What can hang from each mark
kidom: detelo
naso: detelo kidom kotu tora
sorolif: bune kotu
nosin: bune detelo kotu nuled
bune: kidom nuled
detelo: kidom naso nosin sorolif tora
nuled: detelo kidom kotu naso nosin tora
kotu: bune tora
tora: detelo kidom naso

Each row was made from one small tree. The marks that hang from a mark follow it in brackets, in alphabetical order. Every link used is in the known rows. Write each row's tree.
Known rows
naso[tora[kidom[detelo[nosin[bune nuled] sorolif]]]]: -566, -87, 81, -71, -20, 82, -113, 108, -33, -236, -146, 67, -159, -27, 203, -218, 124, -94, 198, -34, -292, -97, -38, 182, 375, -300, 51, 160, -171, 111, -57, 93, 45, -137, -83, 61, -137, -36, 12, -10, 138, 184, -63, 213, 139, 6, -106, -48, -207, 62, 90, -67, 105, -125
naso[detelo[nosin] kidom]: -166, 16, 140, 12, -145, 20, -75, 144, -127, -217, -118, -69, -129, -25, -155, -231, 142, 131, 365, 55, -116, -181, 8, 25, -72, 89, -64, 80, -160, 271, 23, -81, -60, -86, -61, 98, -121, 124, 100, 94, 57, 55, -36, 155, 40, -36, -65, 0, -115, -106, 124, 31, 131, -261
kotu[tora[detelo kidom]]: -608, -139, -10, -138, -57, -129, -68, 138, -57, -125, -128, 90, -155, -1, 111, -247, 121, -211, 205, 0, -143, 21, -17, 0, -67, 60, -5, 116, -131, 265, 2, -24, 3, 28, -64, 136, -129, -72, 138, 67, 147, 154, -33, 236, 186, -6, -72, -89, -201, 70, 215, -64, 5, -100
kidom[detelo[sorolif tora[naso[kotu[bune]]]]]: -208, -129, 106, -124, -112, -335, -172, 48, -24, -250, -128, 123, -193, -43, 90, -235, 79, -89, 16, -7, -115, -48, -66, 86, 250, -150, -81, 230, -127, 234, -74, 33, 46, -81, -59, 42, -41, -25, 112, -49, 57, 100, -148, 132, 144, -44, -172, -151, -234, 28, 112, 18, 191, -195
kotu[bune tora[detelo[naso sorolif] kidom]]: -706, -173, 108, -153, 7, -377, -13, 89, 30, -170, -166, 201, -284, -56, 161, -198, 80, -271, 102, 73, -59, 89, 38, 48, 106, 106, -63, 159, -157, 220, -30, 13, 22, 3, -84, 121, -385, -177, 110, 69, 162, 127, -115, 240, 244, -28, -103, -42, -198, 151, 238, -26, -24, -75
kotu[bune[kidom nuled] tora]: -501, -16, 68, 57, -166, -548, -5, 45, -63, 166, -117, 165, -121, -99, 109, -209, 72, -59, 185, -52, -163, 140, 134, 149, -132, 276, -111, 139, -181, 184, -77, 134, 43, 11, -121, -2, -226, -100, 182, -8, 140, 131, -90, 188, 472, -57, -55, -40, -67, 83, 215, -63, -116, -128
kotu[bune[kidom nuled[detelo]]]: -332, 5, -19, 64, -197, -307, -78, 81, -105, 71, -90, 133, -111, -92, 131, -183, 91, 39, 159, -122, -104, 108, 113, 97, -98, 277, -78, 201, -137, 237, -97, 140, 34, -46, -125, 2, -113, 5, 205, -82, 86, 47, -74, 149, 379, -68, -55, -45, -29, 102, 147, -27, -11, -145
kotu[tora[detelo[kidom] naso]]: -386, -182, -6, -155, -95, -74, -93, 168, -43, -9, -123, 154, -136, -46, -11, -257, 114, -125, 175, 15, -103, 59, -26, 35, -70, -8, -31, 138, -9, 268, -7, 26, -2, 83, -50, 120, -46, -48, 45, 53, 147, 212, -47, 243, 128, 38, -101, -155, -179, 64, 163, -62, -45, -222
nuled[kidom[detelo[sorolif tora]] nosin[bune]]: -10, -90, 96, -22, 40, 44, -120, 58, -56, -357, -100, 133, -142, 11, 120, -259, 78, 75, 63, 58, -295, 19, 30, 73, 168, -258, 226, 81, -162, 297, -10, -61, -3, -211, -78, 104, -28, 107, -18, 16, 127, 15, -82, 174, 152, -30, -147, -61, -90, 33, 228, -26, 104, -168
detelo[naso nosin[bune[kidom] kotu nuled]]: 69, -157, 132, 19, -45, 246, -231, 53, -105, 116, -176, 63, -278, -28, 137, -216, 153, 102, 237, -23, -346, -129, 123, 200, 452, 9, 169, 87, -237, 273, -102, 185, -14, 61, -34, 40, -181, 16, -35, -59, 214, 116, -100, 105, 315, 14, -189, -89, -51, 182, 171, -33, 32, -310
detelo[nosin[kotu[bune[nuled[tora]]]] sorolif]: -198, -83, 188, -42, 53, -235, -136, -17, -121, 119, -137, 140, -295, -9, 97, -96, 80, 14, 176, 74, -231, -79, -18, 119, 339, -55, 89, 133, -189, 210, -55, 197, -12, -4, -22, 9, -207, -34, 49, 37, 138, 148, -124, 108, 290, 4, -192, 52, -101, 37, 221, 59, 50, -259
nosin[detelo[tora] kotu nuled[kidom naso]]: -602, -88, 170, -24, -119, 146, -141, 164, -4, 64, -178, 160, -90, 14, 62, -303, 137, -61, 201, 36, -440, -27, 61, -7, 277, -136, 101, 127, -154, 392, -60, -42, 65, -28, -156, 184, -251, 122, 30, 59, 267, 37, 64, 28, 513, -22, -178, -109, 16, 80, 319, -14, 233, -389
naso[detelo kotu[tora]]: -406, -17, 166, -147, -240, -176, -165, 95, -126, -166, -133, -132, -197, 7, -69, -221, 156, -180, 408, 16, -66, -48, -42, -82, -165, 119, -278, 77, -178, 191, 40, 41, -25, 108, -74, 62, -141, 40, 253, 6, 72, 203, -41, 76, 150, -131, -116, 47, -193, -59, 164, -43, 205, -280
kotu[bune[nuled] tora[kidom naso[detelo[sorolif]]]]: -625, -131, 153, -81, -72, -333, -24, 29, -46, 113, -138, 157, -229, -96, 82, -248, 90, -136, 178, -35, 50, 122, 48, 245, 153, -120, -222, 186, -38, 110, -84, 101, 40, 63, -150, 45, -222, -96, 83, 52, 124, 210, -112, 210, 207, -24, -87, -63, -135, 55, 188, 24, 5, -182
detelo[nosin[nuled[kidom kotu[tora]]] sorolif]: 75, -64, 111, -108, 45, -40, -181, -83, -76, 61, -135, 195, -261, -21, 95, -193, 79, 20, 135, 83, -199, -59, -55, 196, 280, -63, -4, 133, -131, 152, -59, 98, -30, -169, -78, 103, -48, 57, 55, 60, 128, 119, -118, 150, 175, 39, -168, 4, -78, -1, 291, 61, 136, -270
naso[detelo[sorolif tora] kidom kotu]: -362, 21, 288, -100, -99, -451, -142, 20, -154, -328, -139, -33, -268, 18, -59, -221, 95, -9, 364, 49, -131, -154, -96, 83, 107, -79, -293, 90, -257, 233, 46, -53, 13, -59, -140, 79, -163, 99, 207, 124, -4, 76, -2, 82, 126, -93, -72, 69, -173, -106, 84, 68, 353, -267
kidom[detelo[naso nosin[bune kotu nuled] sorolif]]: -4, -176, 119, 11, -36, 186, -228, 45, -15, -185, -164, 98, -311, -36, 157, -234, 137, -15, 94, 48, -329, -168, 42, 193, 595, -280, 164, 137, -173, 284, -74, 117, -8, -96, -44, 46, -169, 8, 3, -73, 196, 122, -191, 112, 236, -13, -218, -74, -138, 99, 171, 12, 112, -265
nuled[detelo[naso nosin]]: 109, -117, -50, -30, -54, 338, -222, 107, -91, -157, -105, 32, -204, -12, 17, -231, 140, 65, 150, -10, -137, -70, 23, 56, 75, 303, 76, 141, -104, 324, 30, -5, -43, -45, 8, 44, -10, 120, 30, 4, 36, 102, -147, 192, 86, -62, -169, -75, -94, 34, 161, 14, 73, -245
nosin[bune detelo kotu nuled]: -633, -124, 65, -110, -172, 145, -166, 136, -48, 119, -205, 62, -178, -35, 127, -170, 186, -157, 283, -43, -398, -97, 57, -88, 386, -264, 163, 70, -190, 419, -139, 117, 9, 28, -121, 143, -267, 58, 179, -130, 328, 66, -17, -53, 469, 68, -177, -80, -70, 139, 201, -93, 94, -305
kidom[detelo[naso nosin sorolif[kotu] tora]]: 264, -188, 62, 19, 19, -100, -197, 27, 24, -313, -133, 175, -300, 17, 91, -278, 100, -41, 31, 53, -217, -232, -80, 183, 331, 92, 69, 204, -201, 249, -12, -11, 30, -145, -10, 57, -56, -40, -11, 1, 33, 134, -165, 142, 120, -72, -161, -76, -217, 60, 169, 69, 159, -227
nuled[detelo naso[kidom kotu tora]]: -738, 137, 87, -201, -136, 184, -106, 184, -52, -427, -101, -39, -39, 44, -66, -286, 128, 98, 345, -12, -246, -4, 23, -111, 106, 33, -186, 101, -142, 154, 154, -33, 13, -59, -144, 81, -133, 175, 73, 92, 57, -28, -13, 186, 159, -111, -99, 58, -106, -98, 116, -75, 150, -176
bune[kidom[detelo] nuled]: -113, 19, -36, 188, -206, -201, -127, 94, -122, -2, -73, 114, -79, -36, 142, -292, 113, 108, 139, -165, -273, -14, 68, 286, -19, -11, -9, 184, -163, 223, -66, 156, 56, -88, -126, 4, 90, 27, 181, -103, 121, 117, -46, 165, 358, -85, -34, -84, -79, 83, 96, -32, 29, -165
nosin[bune nuled[tora]]: -572, -7, -23, -186, -131, 209, -155, 93, 61, 35, -138, 53, -62, -42, 173, -187, 149, -31, 216, -82, -252, -41, 43, 111, 338, -112, 106, 72, -218, 176, 16, 117, 88, -59, -139, 52, -309, 108, 120, -77, 192, 45, 7, 71, 216, 49, -155, -55, -125, 63, 180, -108, 55, -204
bune[nuled[kidom[detelo[nosin]] kotu[tora]]]: -54, -20, -2, 31, -93, 8, -159, 13, -17, -99, -82, 167, -99, -24, 33, -310, 99, 193, 129, 27, -175, 44, 68, 222, -10, -50, 9, 165, -81, 144, 20, 61, -16, -78, -118, 99, 30, 135, 88, 6, 124, 179, -105, 193, 310, -80, -121, -23, -40, -40, 272, 23, 25, -191
detelo[kidom nosin tora[naso]]: 369, -306, 39, 12, -22, -62, -220, 123, -141, 14, -120, 174, -218, -60, 105, -254, 80, 101, 89, -16, -148, -70, -69, 220, 133, 88, 131, 190, -89, 316, -138, -4, 9, 37, 50, 15, 104, -2, -128, 91, 50, 174, -59, 228, 71, 41, -141, -231, -106, 92, 103, 19, 95, -351
kotu[bune[kidom nuled[nosin]] tora[naso]]: -306, -47, 119, 5, -150, -270, 17, 53, -118, 259, -101, 207, -83, -65, 11, -247, 79, 66, 158, -84, -56, 185, 122, 156, -85, 139, -106, 143, -90, 115, -94, 181, 18, 55, -134, 18, -142, -59, 10, 30, 154, 137, -136, 204, 308, -29, -105, -119, -94, 80, 227, -47, -133, -208
naso[detelo[kidom nosin[kotu[bune tora]] sorolif]]: -127, -234, 250, 45, -18, -328, -106, 73, -122, -83, -129, 45, -410, -73, 55, -142, 95, -133, 261, 144, -135, -31, -12, 25, 96, -104, -39, 128, -89, 317, -129, 81, -57, 23, -15, 29, -205, -130, 96, 64, 134, 251, -105, 161, 248, -47, -115, 58, -110, 33, 185, 32, 107, -339
sorolif[kotu[bune[kidom nuled[detelo]]]]: -117, 26, -80, -75, -192, -334, -88, 40, -43, 57, -100, 133, -92, -9, 88, -198, 121, -74, 228, -113, -82, -37, 26, -45, -44, 430, -163, 227, -121, 172, -78, 163, 56, -55, -117, 63, -74, -35, 219, -126, 40, 58, -44, 68, 296, -45, -45, 5, -95, 92, 184, -21, -8, -136
tora[detelo[kidom nosin]]: -11, -183, -44, 1, -133, 63, -163, 229, -130, -153, -129, 147, -191, -32, 81, -185, 126, -28, 203, 17, -144, -95, -62, -6, -108, 169, 157, 151, -129, 327, -62, 17, -51, 13, 16, 107, -38, 1, 35, 36, 142, 100, -7, 174, 91, 12, -87, -92, -116, 127, 145, -26, 65, -260
sorolif[bune[nuled[kidom]] kotu[tora]]: -194, 28, -98, -135, -59, -108, -126, -11, 57, -24, -145, 234, -33, 64, 82, -300, 123, -222, 301, 72, -214, -98, 6, 131, 155, 173, -130, 147, -164, 96, 107, 63, 74, -49, -120, 123, -86, 3, 103, -100, 30, 142, 25, 88, 309, 39, -104, 48, -66, 27, 291, -43, -129, -90
kotu[bune tora[detelo[nosin sorolif] kidom naso]]: -609, -235, 119, -205, -26, -219, -22, 85, -71, -62, -151, 265, -256, -75, 87, -194, 82, -181, 104, 59, 29, 55, -17, 28, 129, -38, -39, 184, -63, 153, -95, 57, -40, 44, -49, 115, -185, -177, -16, 86, 159, 183, -136, 251, 114, 54, -140, -118, -208, 138, 233, 8, -35, -128
nuled[detelo[naso] kidom]: -97, -17, -47, -106, -24, 221, -198, 91, -25, -225, -94, 36, -77, -7, 20, -282, 121, 34, 128, 31, -208, 63, 83, 57, 11, 209, 0, 148, -23, 328, 94, -57, 16, -124, -52, 120, 15, 183, 92, -6, 22, 129, -50, 239, 153, -66, -140, -56, -19, 17, 197, 0, 74, -177
sorolif[bune kotu[tora[detelo kidom naso]]]: -396, -134, -107, -329, -33, 31, -99, 75, 59, -152, -148, 232, -102, 84, 83, -291, 149, -332, 249, 51, -44, -125, -78, -47, 215, 8, -128, 193, -103, 109, 45, 56, 40, 35, -79, 192, -57, -139, 58, -108, 64, 159, 1, 131, 100, 100, -123, -64, -250, 113, 239, -69, -116, -49
bune[nuled[detelo[kidom] kotu nosin tora[naso]]]: -14, -79, -25, -69, -39, 368, -141, 69, -55, 1, -2, 190, -113, 41, 45, -271, 111, 361, 98, -103, 13, 171, 10, 173, 74, -166, 17, 178, 14, 112, 31, 196, 22, -7, -178, 59, 7, 192, -28, 47, 106, 178, -96, 193, 128, -78, -162, -27, -101, -24, 220, 14, 43, -310

Which tree is each row?
-408, -50, -39, -146, 17, -89, -135, 104, -15, -154, -160, 177, -221, 19, 80, -153, 107, -220, 194, 61, -150, -113, -105, 40, 117, -76, 25, 139, -211, 278, 47, 25, 2, -57, -67, 146, -144, -19, 178, -70, 106, -10, 1, 99, 117, 56, -97, 0, -178, 90, 145, -21, 47, -119 -> tora[detelo[sorolif[bune]]]
-705, 33, 144, -278, -168, -300, -112, 131, -101, -206, -167, -57, -66, 11, 132, -161, 123, -173, 320, -51, -130, 7, -33, -83, 69, 139, -222, 182, -216, 48, -44, 145, 57, 50, -53, 65, -222, -42, 153, -22, 72, 159, -19, 151, 163, -72, -118, -6, -224, 56, 95, -113, 132, -110 -> naso[kotu[bune] tora[kidom]]
-343, -103, -8, -225, 29, 88, -132, 142, 144, -268, -65, 147, -190, 38, 52, -215, 117, 154, 83, 45, -47, 69, -17, 11, -1, -40, 55, 171, -129, 169, 101, 111, 39, 24, -100, 163, -240, 35, 118, 7, 156, 172, -17, 194, 149, -75, -144, 12, -228, 64, 205, -49, 44, -199 -> nuled[kotu tora[detelo[kidom naso]]]
-175, 35, -21, -54, -243, 145, -173, 114, -8, -50, -131, 54, 56, -38, 105, -292, 140, -58, 146, -31, -268, -36, 46, 108, 137, 26, -13, 179, -76, 229, -41, 22, 69, -198, -115, 119, -82, 158, 119, -55, 127, 79, -21, 134, 205, -3, -139, -147, -59, 6, 231, -34, 156, -236 -> nosin[nuled[kidom[detelo]]]
-221, 61, -106, -235, -46, 127, -148, 22, 85, -19, -117, 249, 42, 95, 53, -295, 138, -80, 250, 19, -148, -119, -26, 163, 278, 19, -97, 190, -126, 12, 148, 141, 113, -42, -128, 130, -49, 67, 31, -135, 17, 161, 77, 74, 167, 62, -148, 24, -105, 44, 241, -25, -88, -118 -> sorolif[bune[nuled[kidom tora[naso]]] kotu]
-190, -196, 141, -139, -49, -88, -120, 68, -137, 90, -146, 49, -188, -29, 48, -188, 117, -45, 195, 57, -147, -22, 50, -50, 183, 60, 54, 150, -83, 250, -128, 108, -54, 107, 38, 62, -99, -90, -8, 35, 150, 200, -157, 194, 225, 31, -200, -128, -141, 58, 239, -17, -41, -229 -> detelo[nosin[kotu[bune tora[kidom naso]]]]
-212, -129, 91, -73, 23, -36, -162, 92, -149, -32, -153, 120, -302, 18, 14, -116, 114, -74, 235, 75, -205, -157, -98, -23, 117, -41, 125, 124, -169, 322, -28, 80, -73, 25, -7, 126, -92, -16, 89, 32, 153, 86, -61, 107, 150, 28, -135, -8, -154, 73, 177, 42, 114, -245 -> tora[detelo[nosin[kotu] sorolif]]
-229, -74, -45, -26, -178, 147, -200, 77, -47, 67, -118, 67, -90, -46, 115, -236, 127, -56, 178, -93, -170, -29, -7, 106, 127, 189, -34, 177, -121, 307, -52, -8, 64, -111, -134, 55, -142, 154, 123, 9, 54, 44, -54, 109, 229, -18, -129, -152, -83, -3, 193, 3, 214, -286 -> nosin[nuled[detelo[tora]]]
-81, 33, 42, -244, 38, 210, -78, 62, 34, -98, -32, 19, -75, 116, -21, -187, 116, 264, 115, -6, -40, 81, -27, -109, -55, -13, 82, 103, -161, 120, 69, 137, 6, -55, -96, 126, -163, 131, 92, 21, 138, 43, -96, 133, 64, -78, -195, 25, -239, -74, 287, -64, 41, -224 -> nuled[kotu nosin tora]
-255, -64, -52, -43, -105, -145, -137, 109, -45, -215, -105, 20, -153, -59, 173, -218, 125, -1, 140, -94, -294, -33, 79, 36, 101, -139, 128, 105, -203, 317, -81, 80, 9, -76, -51, 39, 23, -34, 214, -184, 164, 27, -57, 147, 270, -1, -67, -78, -141, 130, 67, -131, -34, -77 -> nosin[bune[kidom[detelo]]]
-256, -14, -31, -243, -142, -432, -47, 46, 57, 15, -147, 63, -81, -5, 15, -185, 120, -260, 232, 20, -87, -50, -3, -194, -53, 473, -159, 169, -129, 186, -34, 60, 43, -21, -48, 101, -226, -104, 214, -66, 68, 78, -90, 86, 231, -9, -96, -15, -189, 20, 257, -71, -71, -122 -> sorolif[kotu[bune tora]]
-141, -117, 120, -171, 17, 149, -105, 69, -114, 100, -130, -29, -159, 40, -16, -196, 135, 33, 252, 6, -229, 40, 64, -97, 179, -168, 146, 23, -114, 308, -46, 108, -46, 105, -38, 85, -116, 38, 5, -5, 209, 61, -137, 122, 186, 30, -191, -89, -145, 14, 223, -98, -72, -252 -> nuled[nosin[bune kotu[tora[naso]]]]
-499, -47, 77, -71, -133, -574, 7, 68, -35, 34, -116, 91, -122, -89, 86, -179, 75, -141, 153, 6, -160, 130, 111, -45, -175, 304, -94, 132, -169, 241, -90, 80, 19, -19, -57, 31, -220, -156, 213, -28, 132, 114, -107, 210, 396, -34, -79, -63, -138, 79, 218, -104, -121, -95 -> kotu[bune[kidom] tora]
37, 114, 43, -1, -166, 204, -174, 132, -150, 76, -131, 29, -80, 82, 45, -287, 134, 150, 284, -147, -174, -11, 11, 142, 88, 120, -31, 85, -223, 148, 35, 108, 28, 61, -128, 28, -90, 213, 33, 39, 153, -145, -34, 43, 140, -115, -119, 3, -33, 10, 201, -39, 132, -325 -> bune[nuled[naso[kotu] nosin]]
-400, 25, 48, 127, -87, -243, -82, 39, -65, -76, -36, 209, -134, -7, 183, -262, 84, 116, 79, -113, -298, 14, 24, 358, 140, -232, 7, 166, -185, 123, 23, 219, 96, -139, -166, -16, -11, -15, 145, -46, 124, 220, -32, 193, 371, -87, -72, 18, -135, 67, 130, -3, 41, -144 -> bune[kidom[detelo[sorolif]] nuled[tora]]
-403, 96, 17, -198, -175, 156, -159, 156, -86, -382, -94, -31, -74, 40, -9, -300, 131, 97, 263, -40, -194, -12, 40, -133, 125, 92, -145, 101, -132, 260, 100, -58, -8, -64, -119, 78, -44, 194, 137, 50, 70, -123, -41, 142, 148, -91, -116, 13, -67, -63, 162, -47, 158, -196 -> nuled[detelo naso[kidom kotu]]
-460, -53, 174, -78, -12, -406, -34, 114, 25, -185, -136, 23, -265, -34, 4, -141, 107, -222, 346, 66, -107, -62, -103, 17, 14, -17, -239, 190, -96, 128, -34, 106, 61, -69, -103, 77, -278, -121, 151, 2, 46, 243, 11, 143, 124, -66, -16, 136, -201, 4, 66, -27, 132, -239 -> naso[detelo[kidom sorolif[kotu[bune]]] tora]
-140, -160, -23, -81, -49, 253, -221, 80, -142, -126, -103, -12, -234, -27, 65, -156, 142, 40, 232, 10, -224, -65, 43, -109, 160, 16, 172, 101, -104, 386, -43, 46, -87, 14, 5, 42, 8, 80, 89, -56, 102, 99, -128, 135, 224, 0, -171, -40, -72, 30, 165, -24, 36, -213 -> nuled[detelo[nosin[bune kotu]]]
-711, 26, 68, -129, 28, -120, -70, 143, -15, -105, -154, 67, -151, 7, -32, -132, 107, -133, 288, 24, -226, -75, -117, 46, -20, -29, -33, 134, -177, 173, 75, 62, 28, -39, -81, 127, -205, 0, 124, 32, 99, 125, 12, 170, 108, -9, -58, 25, -220, 9, 70, -48, 88, -148 -> naso[tora[detelo[sorolif]]]
-337, -6, 27, -78, -104, -23, -86, 189, -17, -167, -170, 76, -103, 10, -43, -266, 151, -25, 173, -12, -285, -106, 17, 17, 72, 134, 36, 92, -190, 391, 31, -62, 24, -89, -65, 166, -160, 95, 149, 7, 170, 33, -37, 107, 222, -20, -117, -76, -127, 55, 136, -44, 49, -223 -> nosin[detelo[naso[kidom]]]
-613, 66, 127, -134, 6, -122, -5, 121, -54, -268, -148, 144, -109, 37, -129, -173, 107, 15, 369, 92, -251, -215, -110, 10, 75, 38, -66, 116, -192, 108, 109, 11, -8, -136, -103, 168, -205, 19, 11, 137, 60, 119, 11, 188, 71, 31, -43, 68, -205, -55, 101, 9, 62, -131 -> naso[kidom tora[detelo[nosin sorolif[kotu]]]]
